Below are the code and all the weights of a small trained network. Each question names an input and a target symbol and asks about switching units off, where a switched-off unit gives its printed mean instead of its output.

import numpy as np


def w(rows, s, z=0):
    codes = np.array(rows[::2]) - 128.0
    scale = np.full(codes.shape[1], s)
    scale[-1] = z or s
    return codes * scale


def f(y):
    return np.maximum(y, 0)


def softmax(a):
    e = np.exp(a - a.max(-1, keepdims=True))
    return e / e.sum(-1, keepdims=True)


def log_softmax(a):
    a = a - a.max(-1, keepdims=True)
    return a - np.log(np.exp(a).sum(-1, keepdims=True))


def net(x, mask):
    ids = ['ΣΦζηλπψ'.index(c) for c in x.split()]
    T = len(ids)
    res = E[ids] + P[:T]
    r = res
    for j in range(2):
        rows = slice(2 * j, 2 * j + 2)
        q, k, v = (r @ M[0][rows].T for M in (Q, K, V))
        z = softmax(np.where(np.tri(T) > 0, q @ k.T / 2**0.5, -1e9)) @ v
        o = O[0][rows]
        res = res + np.where(mask[j], z, o[:, -1]) @ o[:, :-1]
    y = f(res @ A[0][:, :-1].T + A[0][:, -1])
    res = res + np.where(mask[2:10], y, B[0][:, -1]) @ B[0][:, :-1]
    return log_softmax(res[-1] @ U[:, :-1].T + U[:, -1])


Q, K, V, O, A, B = {}, {}, {}, {}, {}, {}
E = w([
[76,131,147,121,171,185,140],'Σ',
[107,117,200,93,28,215,180],'Φ',
[98,163,52,198,99,102,207],'ζ',
[171,187,64,117,166,49,176],'η',
[153,61,71,164,249,165,188],'λ',
[178,146,184,199,145,122,110],'π',
[125,75,129,111,94,90,204],'ψ',
],0.019)
P = w([
[167,254,185,165,65,132,207],'0',
[150,211,171,185,70,116,177],'1',
[71,87,155,149,155,143,62],'2',
[97,60,176,139,142,133,94],'3',
[158,164,124,66,14,108,134],'4',
[119,88,172,105,139,126,106],'5',
],0.0085)
Q[0] = w([
[102,120,100,164,123,183,183],'H0',
[62,121,79,140,123,191,59],'H0',
[2,82,139,175,146,111,105],'H1',
[184,83,118,234,40,155,47],'H1',
],0.0082)
K[0] = w([
[54,96,65,94,127,93,188],'H0',
[161,168,63,88,107,167,141],'H0',
[130,132,172,167,147,95,158],'H1',
[125,244,153,209,104,161,58],'H1',
],0.011)
V[0] = w([
[79,133,54,217,132,101,221],'H0',
[145,136,116,2,137,144,176],'H0',
[187,63,190,113,60,59,199],'H1',
[172,30,129,179,121,115,182],'H1',
],0.0075)
O[0] = w([
[189,93,17,131,9,181,124,255],'H0',
[203,31,175,183,59,118,156,99],'H0',
[100,22,56,38,40,114,157,227],'H1',
[88,131,114,187,2,90,13,184],'H1',
],0.0074,0.0071)
A[0] = w([
[128,156,224,81,96,205,97,57],'N0',
[104,87,138,96,102,158,129,95],'N1',
[133,70,183,59,137,177,83,77],'N2',
[113,2,47,121,17,87,98,255],'N3',
[115,133,96,194,114,190,117,178],'N4',
[209,127,123,165,172,70,150,141],'N5',
[215,119,58,87,175,98,107,205],'N6',
[63,128,86,144,48,236,154,109],'N7',
],0.0081,0.0032)
B[0] = w([
[199,110,64,200,153,73,151,143],'N0',
[214,94,147,73,241,76,108,150],'N1',
[123,188,119,114,126,59,86,138],'N2',
[69,189,156,133,105,175,147,251],'N3',
[206,135,111,52,1,46,114,155],'N4',
[186,106,130,96,78,100,35,141],'N5',
[141,37,215,68,187,182,125,155],'N6',
[152,130,143,117,214,51,185,196],'N7',
],0.0075,0.025)
U = w([
[94,173,70,201,129,100,111,8],'Σ',
[103,169,131,116,207,60,95,92],'Φ',
[107,141,153,186,123,133,94,4],'ζ',
[144,206,211,192,60,101,1,224],'η',
[202,35,137,105,107,95,107,114],'λ',
[29,153,219,117,86,161,74,219],'π',
[117,196,143,218,183,221,135,174],'ψ',
],0.0084,0.0023)

Each question gives the input, a string of symbols that net reads in full, and the target symbol t.
The units are the heads (2 rows each of Q, K, V and O) and the neurons (one row each of A and B). Each row of codes is followed by its name. A weight is (code - 128) times the scale printed after its matrix; where a second scale follows, it is the last column's (O, A, B and U).
mask holds one flag per unit, heads first, then neurons. A switched-off unit (its flag False) gives its mean, the last column of its rows in O or B, instead of its output. The means were averaged over made-up inputs and are rounded, as every weight is.
A unit's drop is (log p(t) with every unit on - log p(t) with that unit switched off) / (log p(t) with every unit on - log p(t) with every unit switched off).
The circuit of an input: a set's keep is (log p(t) with only the set's units on - log p(t) with every unit switched off) / (log p(t) with every unit on - log p(t) with every unit switched off). Starting from all 10 units, units are removed one at a time, each time the one whose removal leaves the highest keep (on an exact tie, the one counted first), for as long as the keep stays at least 0.8.
circuit, biggest first: the units of the circuit, biggest drop first
unit that matters most: the unit with the biggest drop
top k neurons: the k neurons with the biggest drops, biggest first
drop when u is switched off: that unit's drop, to one decimal
input Σ Σ Φ, target λ: circuit, biggest first -> (N3, H1)
input Φ ψ ψ Φ, target Φ: circuit, biggest first -> (N7, N1, N2)
input π λ π Σ, target η: circuit, biggest first -> (H1, N4)
input Σ λ η, target η: top 3 neurons -> (N7, N5, N1)
input η ζ η, target λ: top 2 neurons -> (N6, N3)
input Φ π Σ, target Φ: top 2 neurons -> (N3, N2)
input ζ η λ Σ, target η: top 2 neurons -> (N4, N6)
input η ζ Φ η ζ η, target λ: top 2 neurons -> (N3, N6)
input η ψ ψ, target π: unit that matters most -> N3
input η η Σ, target λ: top 3 neurons -> (N3, N4, N1)
input ζ π ζ π Φ Σ, target Φ: top 2 neurons -> (N3, N7)
input Σ ψ η Σ ζ Φ, target λ: drop when N1 is switched off -> 0.2
input η η λ η, target η: drop when N7 is switched off -> 0.2
input η ζ η Σ Σ, target λ: drop when N4 is switched off -> 0.1
input ψ Σ π ψ η, target π: top neuron -> (N7)
